Below are the code and all the weights of a small trained network. Each question names an input and a class and asks about switching units off, where a switched-off unit gives its printed mean instead of its output.

import numpy as np


def w(rows, s, z=0):
    codes = np.array(rows[::2]) - 128.0
    scale = np.full(codes.shape[1], s)
    scale[-1] = z or s
    return codes * scale


def norm(h):
    return h / np.sqrt((h * h).mean(-1, keepdims=True) + 1e-5)


def f(y):
    return y / 2 * (1 + np.tanh(0.7978845608 * (y + 0.044715 * y**3)))


def log_softmax(a):
    a = a - a.max(-1, keepdims=True)
    return a - np.log(np.exp(a).sum(-1, keepdims=True))


def net(x, mask):
    res = np.array(x, float).reshape(1, 5) / 4 @ E
    u = 0
    for l in range(2):
        y = f(norm(res) @ A[l][:, :-1].T + A[l][:, -1])
        res = res + np.where(mask[u : u + 11], y, B[l][:, -1]) @ B[l][:, :-1]
        u += 11
    return log_softmax(norm(res)[-1] @ U[:, :-1].T + U[:, -1])


A, B = {}, {}
E = w([
[221,121,106,179,91,6,75,26,183],'x0',
[54,117,231,186,83,132,102,29,45],'x1',
[139,223,123,195,181,171,46,30,147],'x2',
[167,89,137,32,194,88,127,229,57],'x3',
[91,253,197,154,166,164,61,219,156],'x4',
],0.0054)
A[0] = w([
[204,183,172,188,103,51,94,62,122,78],'0.n0',
[109,221,159,152,128,140,11,21,108,59],'0.n1',
[111,92,155,135,83,118,150,104,87,69],'0.n2',
[95,86,85,68,124,120,164,173,167,81],'0.n3',
[216,100,51,118,101,95,147,88,187,5],'0.n4',
[154,198,105,106,226,136,68,156,63,65],'0.n5',
[105,207,126,143,254,122,115,65,202,171],'0.n6',
[42,169,80,115,212,187,148,126,101,87],'0.n7',
[140,155,145,47,130,142,27,203,185,94],'0.n8',
[168,72,162,143,90,161,148,128,196,83],'0.n9',
[84,197,107,144,111,229,208,164,131,94],'0.n10',
],0.0062,0.0023)
B[0] = w([
[91,130,78,59,158,243,91,147,154,220],'0.n0',
[199,170,207,243,52,144,15,29,123,254],'0.n1',
[118,136,149,145,149,44,160,199,120,147],'0.n2',
[75,158,194,203,125,154,97,80,118,175],'0.n3',
[154,38,90,109,162,83,198,59,239,187],'0.n4',
[231,117,196,156,159,73,193,155,111,175],'0.n5',
[131,77,128,134,79,104,101,147,11,223],'0.n6',
[115,121,143,164,144,172,208,58,119,183],'0.n7',
[99,139,182,133,176,116,141,164,192,178],'0.n8',
[143,81,144,81,156,147,85,117,99,136],'0.n9',
[77,153,3,51,223,215,152,49,85,207],'0.n10',
],0.0061,0.0053)
A[1] = w([
[128,122,162,131,110,21,99,158,67,64],'1.n0',
[153,203,129,114,223,97,129,245,132,14],'1.n1',
[145,103,184,148,141,134,121,130,27,115],'1.n2',
[77,166,185,180,205,128,89,183,58,81],'1.n3',
[54,136,92,80,85,115,200,152,31,89],'1.n4',
[88,93,153,31,37,75,128,174,27,86],'1.n5',
[171,55,39,127,94,62,155,112,203,23],'1.n6',
[67,125,105,201,89,130,77,12,105,138],'1.n7',
[88,131,168,205,55,166,2,125,139,115],'1.n8',
[30,7,85,144,125,43,149,145,114,154],'1.n9',
[128,186,133,162,35,160,32,46,108,9],'1.n10',
],0.007,0.0015)
B[1] = w([
[120,131,116,166,130,247,196,167,95,148],'1.n0',
[73,75,254,152,114,92,154,163,199,176],'1.n1',
[142,102,119,178,42,103,119,101,97,176],'1.n2',
[236,58,87,37,128,66,145,87,140,191],'1.n3',
[118,198,62,187,131,161,115,165,105,188],'1.n4',
[92,174,90,226,49,133,123,167,168,167],'1.n5',
[118,86,72,39,123,113,113,67,95,199],'1.n6',
[109,147,158,78,184,122,103,223,203,254],'1.n7',
[74,191,56,165,166,143,75,121,198,236],'1.n8',
[148,124,100,128,78,64,61,119,130,191],'1.n9',
[181,236,173,146,137,65,64,155,165,255],'1.n10',
],0.0076,0.0067)
U = w([
[83,150,97,103,179,232,178,113,69,249],'0',
[153,42,67,28,117,79,109,64,146,171],'1',
[104,128,86,199,23,114,120,179,72,64],'2',
[151,221,169,150,153,123,5,89,167,156],'3',
[214,104,210,151,132,124,118,70,45,4],'4',
[134,87,233,102,162,96,178,208,171,128],'5',
],0.015,0.0023)

Each question gives the input, the list of numbers given to net, and the class t.
The units are the neurons (one row each of A and B). Each row of codes is followed by its name. A weight is (code - 128) times the scale printed after its matrix; where a second scale follows, it is the last column's (A, B and U).
mask holds one flag per neuron, layer by layer. A switched-off neuron (its flag False) gives its mean, the last column of its row in B, instead of its output. The means were averaged over made-up inputs and are rounded, as every weight is.
A unit's drop is (log p(t) with every unit on - log p(t) with that unit switched off) / (log p(t) with every unit on - log p(t) with every unit switched off).
The circuit of an input: a set's keep is (log p(t) with only the set's units on - log p(t) with every unit switched off) / (log p(t) with every unit on - log p(t) with every unit switched off). Starting from the 12 units with the biggest drops (on a tie, the unit counted first), units are removed one at a time, each time the one whose removal leaves the highest keep (on an exact tie, the one counted first), for as long as the keep stays at least 0.8.
units of the circuit, in order: the units of the circuit, biggest drop first
top k neurons: the k neurons with the biggest drops, biggest first
top k neurons in layer l: the k neurons of layer l with the biggest drops, biggest first
drop when u is switched off: that unit's drop, to one decimal
input [-2,-7,5,-1,0], class 5: units of the circuit, in order : (0.n5 0.n1 1.n1)
input [-4,-2,-8,-3,7], class 0: top 4 neurons : (0.n10 1.n10 1.n7 0.n5)
input [-6,-8,3,-1,7], class 5: units of the circuit, in order : (1.n1 0.n5)
input [2,4,1,7,0], class 4: units of the circuit, in order : (0.n5 1.n8)
input [5,-8,1,-2,7], class 5: top 2 neurons : (1.n1 0.n1)
input [-2,-7,4,3,-3], class 5: top 2 neurons : (1.n1 0.n5)
input [-4,-8,1,8,-7], class 5: units of the circuit, in order : (1.n1 0.n10)
input [2,-1,0,3,0], class 1: top 2 neurons : (0.n4 1.n6)
input [-2,2,-3,0,1], class 2: top neuron : (0.n1)
input [-3,3,2,5,2], class 4: top 2 neurons in layer 1 : (1.n7 1.n2)
input [-6,-1,3,-7,-2], class 0: top 2 neurons : (0.n10 0.n7)
input [3,-5,-2,8,-1], class 5: top 2 neurons in layer 1 : (1.n1 1.n3)
input [-6,-2,1,1,1], class 0: drop when 0.n10 is switched off : 0.5
input [-5,-3,7,1,2], class 4: drop when 0.n3 is switched off : 0.0
input [-6,-3,1,-7,4], class 0: top neuron : (0.n10)
input [2,-8,-6,-4,2], class 1: drop when 1.n6 is switched off : 0.1
